What each symbol does to the nodes:
laka: &>vuku, *>lezu, §>zedi
zoda: &>zaka, *>fomu, §>roba
duti: &>baga, *>tazo, §>zuko
difa: &>boke, *>sasi, §>tatu
boma: &>puba, *>gadu, §>lile
tatu: &>difa, *>zopa, §>natu
zole: &>sasi, *>boke, §>baga
vafi: &>lezu, *>vuku, §>mefo
lezu: &>nuza, *>laka, §>vafi
ravi: &>lile, *>raku, §>limi
tiva: &>zedi, *>nefo, §>pida
nefo: &>metu, *>tiva, §>nuza
metu: &>natu, *>pida, §>nefo
puba: &>nito, *>nona, §>boma
roza: &>tazo, *>baga, §>boke
boke: &>roza, *>zole, §>difa
limi: &>ravi, *>sipu, §>lire
dino: &>lale, *>lemo, §>gape
sasi: &>zopa, *>difa, §>zole
roba: &>zoda, *>mefo, §>vuku
nudo: &>veti, *>lire, §>sipu
vuku: &>roba, *>vafi, §>laka
lemo: &>gapo, *>dino, §>veti
zuko: &>duti, *>kido, §>gapo
mefo: &>vafi, *>roba, §>fomu
nuza: &>nefo, *>zedi, §>lezu
veti: &>lemo, *>lale, §>nudo
kido: &>gape, *>zuko, §>tazo
fomu: &>mefo, *>zoda, §>fubi
natu: &>tatu, *>liri, §>metu
gapo: &>zuko, *>gape, §>lemo
sipu: &>nudo, *>limi, §>raku
zaka: &>bedi, *>fubi, §>zoda
lire: &>limi, *>nudo, §>lale
fubi: &>fomu, *>zaka, §>nito
gape: &>dino, *>gapo, §>kido
raku: &>sipu, *>ravi, §>lore
zedi: &>laka, *>nuza, §>tiva
gadu: &>lore, *>boma, §>nona
nito: &>fubi, *>bedi, §>puba
lore: &>raku, *>lile, §>gadu
liri: &>pida, *>natu, §>zopa
zopa: &>liri, *>tatu, §>sasi
nona: &>gadu, *>puba, §>bedi
lile: &>boma, *>lore, §>ravi
bedi: &>nona, *>nito, §>zaka
lale: &>lire, *>veti, §>dino
tazo: &>kido, *>duti, §>roza
pida: &>tiva, *>metu, §>liri
baga: &>zole, *>roza, §>duti

The rows follow the links: the fewer symbols apart two nodes are, the more alike their rows tend to be.

Each row is also shifted at random along 4 hidden directions that mean nothing.

Some nodes, each with a row of numbers:
boke [  9  10 -34 -32  57 -37  -2  -5   1 -24  -5 -32 -48 -25  28 -19  -1 -56  10   5  15 -39  18 -27  -7 -76 -32  20 -31 -43]
roza [ 34  24 -36 -54   8 -21  42 -17   6  18   4 -25 -40 -14  -8   5   9 -31 -18 -43  -8 -28 -41 -40 -38 -39 -34   5 -23 -49]
tiva [ 14  34 -23   1  26 -23  14  12 -41  39  15  33  56  29  -1  -7 -16  26  33  11  -4  34   0 -32 -30 -17  -7  61  54  40]
puba [ 17  14 -24 -16 -17  -2  19  -4  -7  39  -5 -54   4  39  11 -50   9   2  28  40  23 -26  16 -66  26  -6   4  34  52  73]
laka [  0  40 -11  16   8 -10 -10  -1 -21  61 -59  17  54  44 -20  -1 -69  49  25  28 -28  26   9   6 -38  65   0  39  12  75]
zaka [  7 -29  36   8 -57  47 -20  -5  43 -30 -16 -21 -62 -40 -24   0  -1  13  24 -43 -25 -43 -17  58  13   0 -18 -25  11 -36]
dino [ 12 -21   4  29 -17   7 -13   2  -2 -47   4  23  23 -26 -13  52  35  -8 -42  10   7  77  14  28 -21 -48  49 -39 -13 -52]
gape [ 25 -45  -8   3 -35  -2  49  -7  12 -31 -19 -14 -20 -56   0  90  48 -29 -23  61  27  60  38  20 -22 -70   0 -66   0 -73]
lore [-18 -34   8 -46  -4 -31  48  13 -16 -14   4  41  -5 -41  87 -18   5   8  39   2  27 -37  12   7   3   9 -18  12  12 -27]
lemo [ -9  39 -33   9  66  -9 -31 -11 -14   3   9 -36 -26  -4 -41  15 -35 -36 -53 -37 -23  43 -21  -5 -33 -40  25 -16 -74 -23]
difa [-31  -5  -1 -41  23 -17  17 -16 -16  21  -6 -38 -32  -8  41 -40 -31 -40   5 -48 -16 -58 -28 -18  -6   7 -42   7 -44  -6]
zuko [  0  -3  12  11 -78  21  -7  -6  17   7 -16 -45 -33  25 -29  18   3 -36 -57  -3 -39  38  -6 -23  17  27  14 -73 -44  -3]
zole [ 11 -22  20   0 -44  23 -12   0  25 -23  20  -3  -2  24  -2  -6  81   1 -38 -12   4 -25  -2 -28  64   7  19 -32  -6   0]
tazo [ 48   1 -47 -38  23 -46   8  -8  20   6 -48  -2  -7  -8   4  14  13 -19 -44  24  43 -14  20 -47 -52  -3 -44   7 -45 -29]
lire [-33 -30  37  34 -24  -1 -20  22 -31 -35  -4  26  78  44  27  28  22   6 -29 -45 -41  32   2  21  36  29  65 -31 -22   8]
vafi [ 28  23   0  37  38  21 -35   3  52 -24   9  43 -26 -55 -80  26   3  34   0   5  17  29 -37  45 -35  -3 -17  28  32 -10]
roba [  7  13  12  24 -37  33 -45  -6  10  27 -79 -15  18  24 -39  -5 -58  40   3 -17 -43  -7 -19  29 -30  71   4  -3  -9  33]
mefo [ 43  14 -18  17  16  -6 -30  -7   8   2 -59  39  36 -30 -41  28  -6  64  13  20  36 -12 -16  21 -50  13 -22  52  56  10]
kido [ 33   8 -38  -7  14 -28   0   8  13 -19 -45  11  33 -18   9  56  31 -14 -41  24  40  14  19 -20 -53 -32 -28  12 -39 -49]
nito [ 52  29 -31  -5  -7 -11  29  -9 -24  31 -24 -20  16  30 -14 -28  23   7  32 -15  -8 -41  -5 -21  -4 -35 -10  33  56  32]
zoda [ -2 -19  19  28 -14  31 -88   6   9 -37 -95 -33  28 -14  -2  25 -26  18  38  -1 -24 -47  16  74  -7  -9  10  12  11  -8]

Complete each set of four: the symbols that take the first to the second take the third to the fourth.
Answer with the node's name.
A [ 51  34 -37  20  34  -2 -28   5  38  15 -23  36  -1 -34 -77  14   3  45   0  12  20   3 -32  -4 -40   8 -28  34  27  11]
B [-31   4  13   8  -1   7 -13 -13 -48   8  43 -24  32  55  18 -33  19 -17  19 -79 -63 -34 -17 -24  63 -14  43   7  18  27]
C [-53  -2  35  17   2  42 -10   5  15 -21  35  15 -46 -27  -4  -2 -35  -1  23 -45 -30  -1 -40  75   5  37  -1 -21  -5 -10]
D fubi

A [ 33  34 -28  -7  32   2 -23  -6 -21  27   6 -28  33  31 -21 -36  16   5  31 -91 -19 -62 -39 -16   5 -55   3  42  41  29]
B [-10  15  17  46  19   8 -21   6  30 -23 -11  46 -12 -53 -32  24 -16  45  16  35  16  12  -7  68 -16  33 -17 -10  22  -1]
C [  3  11 -36 -37  19 -60  41  -8 -36  24  -7  -8   8  16  43   0 -63 -17  -4  42  27  43  43 -29 -46  29 -17  12 -52   2]
D baga

A [-59 -15  35 -16  -1  22   8   3   2  -8  27  -1 -41 -11  21 -33 -43 -16  24 -18 -23  -4 -19  41  25  35  -8 -23 -24 -19]
B [  4 -44  25   8 -30  24  35   5 -10 -44  29   9  16   7  27  -7  80  -2  13 -20   8 -20   1  -2  45 -47  28 -21  59 -19]
C [-15 -29  20  40  -3  25 -12   8   7 -52  26  13  22  -3   5  51  34 -31 -14  23  10  57  14  33   8 -37  62 -34  -9 -44]
D raku

A [ -7  11  -5  12   5  17  29  -7  -1  26  13 -42 -55  -2 -32  34 -24 -52 -33 -11 -30  86  -1  -9 -32 -25   9 -50 -48 -27]
B [ 58  20 -25  15  13  16  14  -6  16  -5 -17  -6 -31 -15 -61  10  28  26  34  23  35 -11  -6   3 -37 -57 -39  34  52  -4]
C [-10  10 -43 -49  57 -64  39   7 -42   8   1  22  16 -10  64 -16 -52  -8   8  26  36   6  28 -42 -41  33 -31  35 -46   4]
D lezu

A [ 54 -11 -25 -22 -27 -23  44  -7   3  -4 -35   3   3 -29   7  58  17 -19 -40  34  32  31  28 -22 -40 -20 -15 -27 -26 -46]
B [ 22  31  10  34 -15  32 -10  -1  -1  39 -37 -26 -31  -3 -56   4 -66   3  41  46  -9  30  25  19 -28   9   1  -2  28  56]
C [ 32  18 -15   2  22 -25  38  18 -16  22  50  37  28  17   7 -33  17   9  34  43  39  24  16 -37  -1  -5   4  34  57  49]
D lire

A [  6   0 -14  25  57 -35 -19   6  19 -36  57  40  22   5   1 -38  77   0 -20  14  59 -39  -3 -59  55 -51   8  35  21  11]
B [-55 -13  17 -17  25   1 -28  -4 -10  -8  17  -7 -57 -14  26 -34 -45 -32  14  -3 -14 -32   0  19  33  31 -15   9 -43  -3]
C [ 17  -2  14 -11   5 -23  36  10 -44  17  34  46  48  27  26 -16  46  34  18   1  34 -10   1 -13  20 -16   6  42  49  31]
D metu

A [ 12 -26  11  -2 -40 -17  31   0 -14 -10  15  39  43  26  55 -12  55  15  16  31  33 -13  26 -39  21  11  13   2  40  38]
B [-45 -10  40  21 -17  33 -15   8   8 -21  -8  50   4 -36  20  14 -46  24  24  19  -9  22 -13  83  -3  74  -6 -15  24 -21]
C [ 54  26 -48  13  51  -9 -29  -4   2   3 -49  -3  38 -10 -44   1  16  24  21  -2   9 -48 -10  -9 -22 -50 -24  74  54   1]
D laka

A [-35  -4   9  22  -9  13 -26  -9 -12   8  47  -1  24  56  -6 -44   7 -18 -25 -36 -35  10 -21 -19  68  10  40 -27 -12  50]
B [  1   4 -13 -28  14 -35  26  -1 -59  27 -22 -14  49  15  28  49 -61 -29   1  -6 -22  44  13   1 -55 -18   8  -1 -38 -19]
C [ -1 -20  10  11 -37  18 -57   5  23 -34 -10 -18  36  19  -2   6  63 -15 -58 -14 -11 -24  -7 -17  49   8  17 -21 -33 -19]
D gape

A [  5  15  28  26 -51  47 -36  10   7  29 -42 -22 -12  21 -58  22 -48  24  35 -32 -49  14 -25  68 -17  29   6  -5   6  17]
B [-32  -1  32  39  31  29 -39  10 -24  -2  80  21  11  36 -31 -21  31 -17 -56 -46 -25  10 -41   2  75  11  64 -29 -18  17]
C [ 22   2   3  28  22  15  -3   5 -24  -8  32 -50 -15  33   5 -38  20 -32  21  -5  14 -37  26 -23  48 -64  20  10  44  35]
D zedi

A [ 44  -7 -28 -35 -24 -13  46 -18   7  14 -36  -6  -9 -10  15  38  32 -24 -12   4   9  11  13  -8 -48 -37 -26 -10 -16 -58]
B [-56 -35  12 -37 -23  -2  54 -15 -22   5 -11 -44 -35   4  80 -23 -48 -45  45  11  -5 -40  44   2  14  17 -16  -1 -12 -17]
C [  0 -17  15  14 -36  38 -23   6  36 -24  -5 -59 -31  18 -40   1  38 -40 -49   0 -14  15  11  -2  40  -7  21 -66 -37 -13]
D veti

A [-21   0  -8 -14  26 -15  66 -10 -37   9  34 -17 -46 -38  21  24 -30 -41  12  31  18  55  34  -1 -48 -57 -10 -13 -17 -38]
B [  3  -4 -17  26  40   3 -65   1  -6 -29 -44 -57  13  18 -37  53 -38 -27 -47 -26 -24  18  26   0  -6 -47  21   0 -49 -21]
C [  7  36 -33  14  67 -27 -37   9 -18  23 -23  14  47  38 -33 -21 -42  17   9  41  26  41  17 -11 -29  -3   5  66  33  62]
D roba

A [ 18   0  -8 -14 -31  -3  62   4 -66  36  -7  18  38  34  49   0 -33  33  61  80  12  27  46 -22 -34   9  12  28  79  53]
B [-14 -34  19 -19  -3 -14 -22  11  30 -35 -30  24 -17 -39  46 -30  13  11  13  26  38 -86   1   2  24  42 -46  12 -11 -25]
C [-11 -14  11 -38  -2 -12  39 -14  51  11  49  33 -59 -33  33 -51  23  12  -5   4  31 -26 -21 -17  33  59 -33  -4  -4 -21]
D zuko

A [  9  16  27  14 -36  39 -40 -18  19  20 -40 -16 -31 -12 -58   7 -18  17  17 -62 -62 -22 -39  53   7  21  -9 -33   9   3]
B [-13  -5  36   2 -42  30 -21 -16  43  -9 -20  19 -38 -40 -12 -29  27  16  -5 -31 -26 -50 -24  61  35  60 -32 -31 -13 -30]
C [-16 -13  -6 -28  61 -43  36 -10 -26 -56  31  28  -3 -37  69   9  -1 -16  28 -11  19 -21 -12  35 -17 -65 -32  19   3 -59]
D nudo

A [-27  -2   6  -2  39  18 -34  -9  67 -42  55  25 -88 -68 -34 -40  35   3  -5 -27  14 -53 -46  21  37  -4 -41  -2 -21 -51]
B [ 23   0  -7 -61 -60 -20  90 -19 -19  37 -18 -34 -36 -24  39  19  15 -27  -1 -18  -8   2   3 -28 -23 -28 -28 -46 -10 -48]
C [  8   9   4  21 -13  34 -61 -12  64  20 -36 -11 -41   2 -76 -25 -35  20 -25   0 -18 -21 -15   1  -9  66 -20   0 -25  28]
D gape

A [ 16  53 -43  40  86  23 -44   3   3  16  -1 -27 -18  13 -89 -21 -54   6  11  33  19  19   9 -13 -26 -21   3  40  25  31]
B [-66 -12  45  27  20   3 -44   9 -10 -33 -23  21  25 -30  38   4 -68  15  38 -28 -31 -26 -20  78   9  60   2  10 -12  14]
C [ 36  -5 -11 -46 -44 -18  74  -1 -19   4 -31 -39 -13  -8  64  11  12 -23  22  23  17 -12  48 -17 -34 -33 -25 -26   0 -46]
D sasi

A [-18  16 -42 -32  63 -48  27  -9 -21  31  54  44 -13 -14   9  -4 -18 -19 -21 -43  -9  15 -35 -31 -43   9 -16  41 -50 -20]
B [ 65  45 -20 -15 -30  -4  18 -23 -17  50 -42   2  24  20 -33   8   7  45  17 -21 -21 -17 -30 -19 -43   9 -21  28  60  31]
C [ 47  13  17  19 -43  22  38   6  33   5 -16   6 -40 -40 -41  33  10  39  38  64  32  17  12  19 -30 -13 -24 -17  68 -21]
D lore

A [ 12  29  -1  15  -3   1  45   2 -49  36  -8 -14  39  13 -11  13 -34  14  51  13  -6  37  18  22 -34 -21  14  19  69  35]
B [ 48  12 -25 -32  -9 -25  72 -24  16  32  -5  -1 -53 -23 -28  10  46 -12 -33  -4  15  24   5 -48 -30 -36 -36 -33 -32 -50]
C [ -6 -39  46  22 -46  46 -26  -9  56 -38 -49 -29 -56 -44  -7   2  10   5  27  53  13 -25  24  44  18  15 -25 -35   5 -42]
D natu

A [ -2 -23  13  21  16  27 -78  11  41 -66 -38 -57   9   6 -28  29  32 -31 -51  17   6 -28  20   0  28 -39  21 -22 -37 -24]
B [  9   0  -2  -9  -5  -9  44   4  -5  14  70  49   4  23   7 -19  45   7  23  22  32  15  -4 -46  27 -21  30  -7  55  36]
C [ -5  23 -42 -24  36 -34  -5 -12 -41   7 -47  -7  44  10  21  33 -80 -35 -22  20   7  36  32  -9 -66 -14  12  13 -42 -21]
D baga

A [ 14  36  -3  19 -15  21 -16  -6   9  53 -31 -24 -27  14 -68  -5 -58  11  33  33 -22  33 -18   9 -39  15   0   7  28  45]
B [ 75  52 -28   0  15  13   4  -4   7  31  -4   1 -11   2 -47  -9  26  34  29 -38   0 -18 -47 -21 -21 -45 -14  31  62  23]
C [ 36  -3 -25 -18 -53 -43  15  -5   6  17 -44  47  44   9   8  30  20  19 -63  64  33  52  17 -44 -31  72  -9 -17 -61  -2]
D nudo

